Below are the code and all the weights of a small trained network. Each question names an input and a class and asks about switching units off, where a switched-off unit gives its printed mean instead of its output.

import numpy as np


def w(rows, s, z=0):
    codes = np.array(rows[::2]) - 128.0
    scale = np.full(codes.shape[1], s)
    scale[-1] = z or s
    return codes * scale


def norm(h):
    return h / np.sqrt((h * h).mean(-1, keepdims=True) + 1e-5)


def f(y):
    return np.maximum(y, 0)


def log_softmax(a):
    a = a - a.max(-1, keepdims=True)
    return a - np.log(np.exp(a).sum(-1, keepdims=True))


def net(x, mask):
    res = np.array(x, float).reshape(1, 6) / 4 @ E
    u = 0
    for l in range(2):
        y = f(norm(res) @ A[l][:, :-1].T + A[l][:, -1])
        res = res + np.where(mask[u : u + 6], y, B[l][:, -1]) @ B[l][:, :-1]
        u += 6
    return log_softmax(norm(res)[-1] @ U[:, :-1].T + U[:, -1])


A, B = {}, {}
E = w([
[127,149,134,116,129,125,128,110,125,136,129,108],'x0',
[123,106,139,148,124,124,119,161,133,130,132,124],'x1',
[84,109,99,109,127,133,146,135,109,135,84,133],'x2',
[233,49,160,30,126,129,26,139,24,87,46,92],'x3',
[108,146,134,132,120,125,115,152,95,135,137,128],'x4',
[84,38,171,75,5,79,49,37,138,61,173,166],'x5',
],0.012)
A[0] = w([
[98,115,72,110,118,132,165,90,152,140,128,110,139],'L0N1',
[42,119,135,158,57,85,162,76,196,105,188,174,13],'L0N2',
[52,152,131,147,95,124,127,121,172,131,168,111,133],'L0N3',
[187,114,118,147,84,123,92,121,128,126,107,156,160],'L0N4',
[93,90,119,117,2,114,85,78,145,124,159,132,132],'L0N5',
[83,131,135,147,146,100,127,171,113,100,152,129,252],'L0N6',
],0.0094,0.0034)
B[0] = w([
[177,123,172,115,163,129,139,133,151,214,209,187,165],'L0N1',
[16,173,157,147,96,237,60,160,157,233,111,206,247],'L0N2',
[75,185,137,132,134,127,95,70,247,234,173,158,209],'L0N3',
[76,195,144,92,216,144,225,154,56,111,85,109,172],'L0N4',
[64,120,234,106,2,127,122,83,73,52,204,125,244],'L0N5',
[170,112,72,136,98,179,186,20,170,154,169,69,179],'L0N6',
],0.0076,0.011)
A[1] = w([
[108,199,103,213,201,155,156,130,214,168,138,130,27],'L1N1',
[132,164,133,146,111,133,200,107,143,121,182,130,177],'L1N2',
[130,180,72,162,111,86,189,161,204,183,160,132,63],'L1N3',
[255,110,100,86,167,101,110,182,71,157,41,69,62],'L1N4',
[63,136,50,99,209,84,70,142,202,192,138,151,30],'L1N5',
[167,61,151,78,87,23,41,126,95,10,132,125,6],'L1N6',
],0.0093,0.0024)
B[1] = w([
[95,59,84,96,168,91,142,117,39,81,68,69,251],'L1N1',
[101,121,148,146,166,149,172,192,183,124,77,188,190],'L1N2',
[150,130,132,116,203,48,197,143,109,68,93,155,215],'L1N3',
[215,165,124,211,53,230,15,127,236,210,254,166,227],'L1N4',
[242,131,134,195,87,55,161,177,86,27,121,86,183],'L1N5',
[156,65,76,25,205,60,184,93,37,58,24,38,203],'L1N6',
],0.0098,0.012)
U = w([
[123,150,83,193,241,70,246,145,114,138,83,105,240],'0',
[236,158,85,178,128,226,13,136,150,220,153,87,235],'1',
[4,172,190,152,59,129,96,96,183,198,172,238,1],'2',
[145,59,160,19,106,90,101,72,16,66,116,60,7],'3',
],0.011,0.00074)

Each question gives the input, the list of numbers given to net, and the class t.
The units are the neurons (one row each of A and B). Each row of codes is followed by its name. A weight is (code - 128) times the scale printed after its matrix; where a second scale follows, it is the last column's (A, B and U).
mask holds one flag per neuron, layer by layer. A switched-off neuron (its flag False) gives its mean, the last column of its row in B, instead of its output. The means were averaged over made-up inputs and are rounded, as every weight is.
A unit's drop is (log p(t) with every unit on - log p(t) with that unit switched off) / (log p(t) with every unit on - log p(t) with every unit switched off).
most important unit: the unit with the biggest drop
k most important neurons: the k neurons with the biggest drops, biggest first
k most important neurons of layer l: the k neurons of layer l with the biggest drops, biggest first
drop when u is switched off: that unit's drop, to one decimal
input [-7,-1,3,-5,-3,0], class 0: most important unit -> L0N5
input [-3,-7,0,1,-7,-3], class 1: 3 most important neurons of layer 0 -> (L0N3, L0N2, L0N5)
input [-7,0,-3,0,-7,6], class 2: 2 most important neurons -> (L0N2, L1N1)
input [-4,4,-4,-8,5,0], class 0: 4 most important neurons -> (L0N5, L1N1, L1N4, L1N3)
input [4,-2,2,1,-4,-1], class 1: 2 most important neurons -> (L0N5, L0N3)
input [2,-3,-7,-8,-3,-1], class 0: 2 most important neurons -> (L0N5, L1N1)
input [4,-7,-3,8,8,-2], class 1: 2 most important neurons -> (L1N4, L0N5)
input [1,7,-1,5,-7,-2], class 1: drop when L1N4 is switched off -> 0.3
input [5,-5,-6,5,3,-3], class 1: drop when L1N6 is switched off -> 0.0
input [5,-2,5,8,-6,-4], class 1: drop when L1N4 is switched off -> 0.3
input [6,4,-4,0,-7,6], class 2: drop when L1N1 is switched off -> 0.3
input [4,1,-3,-8,1,-1], class 0: 2 most important neurons -> (L0N5, L1N1)
